x = [16.966, -7.083, 4.802, -5.849, -6.710, -11.926, 6.026]
x[0] = 16.966
x[2] = 4.802
x[3] = -5.849
x[4] = -6.710

arr = -0.101,0.106,0.198,-0.105,0.143,0.026,-0.010,0.017,0.154,0.134,0.079,0.008,0.104,-0.172,-0.058
arr[0]	-0.101
arr[2]	0.198
arr[13]	-0.172
arr[1]	0.106
arr[9]	0.134
arr[10]	0.079
arr[4]	0.143
arr[11]	0.008

M =
[[ 28  -8 -27  22   2 -27  29  29]
 [ 46   5  18  21  -1  -1   6   6]
 [  9  14 -14  -3  29  44  -7  -7]
 [ 12 -28 -31 -20  17  32   1   1]
 [ 10 -28 -14 -15  40  19 -17 -17]
 [ 10  18   1   1  38  35 -24 -24]
 [ 14 -26  21  16 -11 -35  21  21]
 [-17 -18 -29 -10   9  27  30  30]
 [  9  -9 -25  -1 -13  31  45  45]
 [ 23  14  25  23 -16  18  32  32]]
Rows and columns are counted from 0.
row 0 col 0	28
row 5 col 7	-24
row 0 col 2	-27
row 6 col 3	16
row 3 col 2	-31
row 6 col 2	21
row 6 col 6	21
row 7 col 0	-17
row 0 col 6	29
row 4 col 2	-14
row 5 col 3	1
row 1 col 3	21
row 5 col 2	1
row 8 col 3	-1
row 7 col 5	27
row 4 col 1	-28
row 6 col 4	-11
row 3 col 4	17
row 0 col 5	-27
row 8 col 6	45
row 2 col 4	29
row 7 col 4	9
row 0 col 7	29
row 3 col 7	1
row 4 col 5	19
row 8 col 0	9
row 2 col 3	-3
row 8 col 1	-9
row 3 col 3	-20
row 5 col 4	38
row 5 col 0	10
row 1 col 5	-1

a = [-20  -8  12 -55]
a[0] => -20
a[1] => -8

X =
array([[-15.28, -22.54,  -7.42,  25.93, -11.56,  -3.29, -12.60, -13.75,
        -11.62,  -7.85],
       [-11.93,  -6.73,  -6.62,  -6.91,  -6.13,   1.11, -13.78, -10.31,
          4.34, -11.12],
       [  2.39,  -3.87,  -1.77, -16.08,  -4.07,  -3.90,  -9.24,  -5.23,
        -17.76,   4.32],
       [ -4.95,  -7.50,  -1.33,   5.09,  -4.88,  -4.18, -11.69,   1.25,
          3.10, -11.03]])
Indices start at 0.
row 0 col 0	-15.28
row 1 col 6	-13.78
row 2 col 7	-5.23
row 2 col 2	-1.77
row 3 col 1	-7.50
row 0 col 9	-7.85
row 0 col 3	25.93
row 0 col 6	-12.60
row 0 col 1	-22.54
row 1 col 5	1.11
row 2 col 4	-4.07
row 3 col 9	-11.03
row 1 col 8	4.34
row 1 col 2	-6.62
row 3 col 3	5.09
row 0 col 7	-13.75
row 0 col 5	-3.29
row 3 col 6	-11.69
row 3 col 5	-4.18
row 1 col 0	-11.93
row 2 col 0	2.39
row 1 col 4	-6.13
row 0 col 4	-11.56
row 2 col 6	-9.24
row 3 col 4	-4.88
row 1 col 7	-10.31
row 2 col 1	-3.87
row 0 col 8	-11.62

A =
[[114 294 727 668 720 409 418 627 549 390 590 483 298 470 202 229]
 [389 542 543 125 222 313 544 612 632 722 220 386 777 329 320 558]
 [143 464 605 565  94 752 328 562  44  45 794 216 397 340 421 678]
 [110 335 251 341 444 587 233 505 652 124  89 702 210 157 579 573]
 [ 24  86 295 184 617 704 585 498 639 172 467 167 591 640 321 583]
 [248 392 713 333 288 620 761 561 540 537 456  73 633 197 253  69]
 [299 553  48 139 279 727 704 563  88 637 153 704 483 306 653 348]
 [558 346 592 263 679 567  93 730 671 521 735  91 702 377 687 189]
 [ 57 791 667 530 694 612  36 700  86 745 369 589 495 411 589 605]
 [393  25 111 205 733 161 188 707  46 795 575 571 606 664 600 149]
 [405 650 246 701 545 693 245 538 443 577 253 414 129 730 412  51]
 [697 201  24  51 430 119 356 350 643  66 192 458 570 675  77  52]
 [274 789 161 114 261 566 358 757 798 245 199  65 116 374 227 293]
 [ 36 376 156 491 454 483 596 770 342 124  88 646  97 481 126  92]
 [179  68 401 582 445 540 198 177 730 328  64 712 476 736 537 363]]
Indices start at 0.
row 0 col 0 => 114
row 13 col 6 => 596
row 5 col 8 => 540
row 14 col 5 => 540
row 1 col 3 => 125
row 14 col 10 => 64
row 10 col 12 => 129
row 14 col 4 => 445
row 7 col 5 => 567
row 12 col 15 => 293
row 10 col 2 => 246
row 5 col 7 => 561
row 9 col 14 => 600
row 13 col 2 => 156
row 4 col 12 => 591
row 0 col 13 => 470
row 11 col 11 => 458
row 5 col 0 => 248
row 9 col 9 => 795
row 5 col 3 => 333
row 4 col 2 => 295
row 9 col 12 => 606
row 14 col 14 => 537
row 2 col 8 => 44
row 13 col 0 => 36
row 3 col 10 => 89
row 2 col 11 => 216
row 0 col 4 => 720
row 12 col 1 => 789
row 0 col 3 => 668
row 11 col 5 => 119
row 11 col 7 => 350
row 11 col 13 => 675
row 3 col 7 => 505
row 2 col 6 => 328
row 14 col 12 => 476
row 6 col 7 => 563
row 2 col 3 => 565
row 3 col 3 => 341
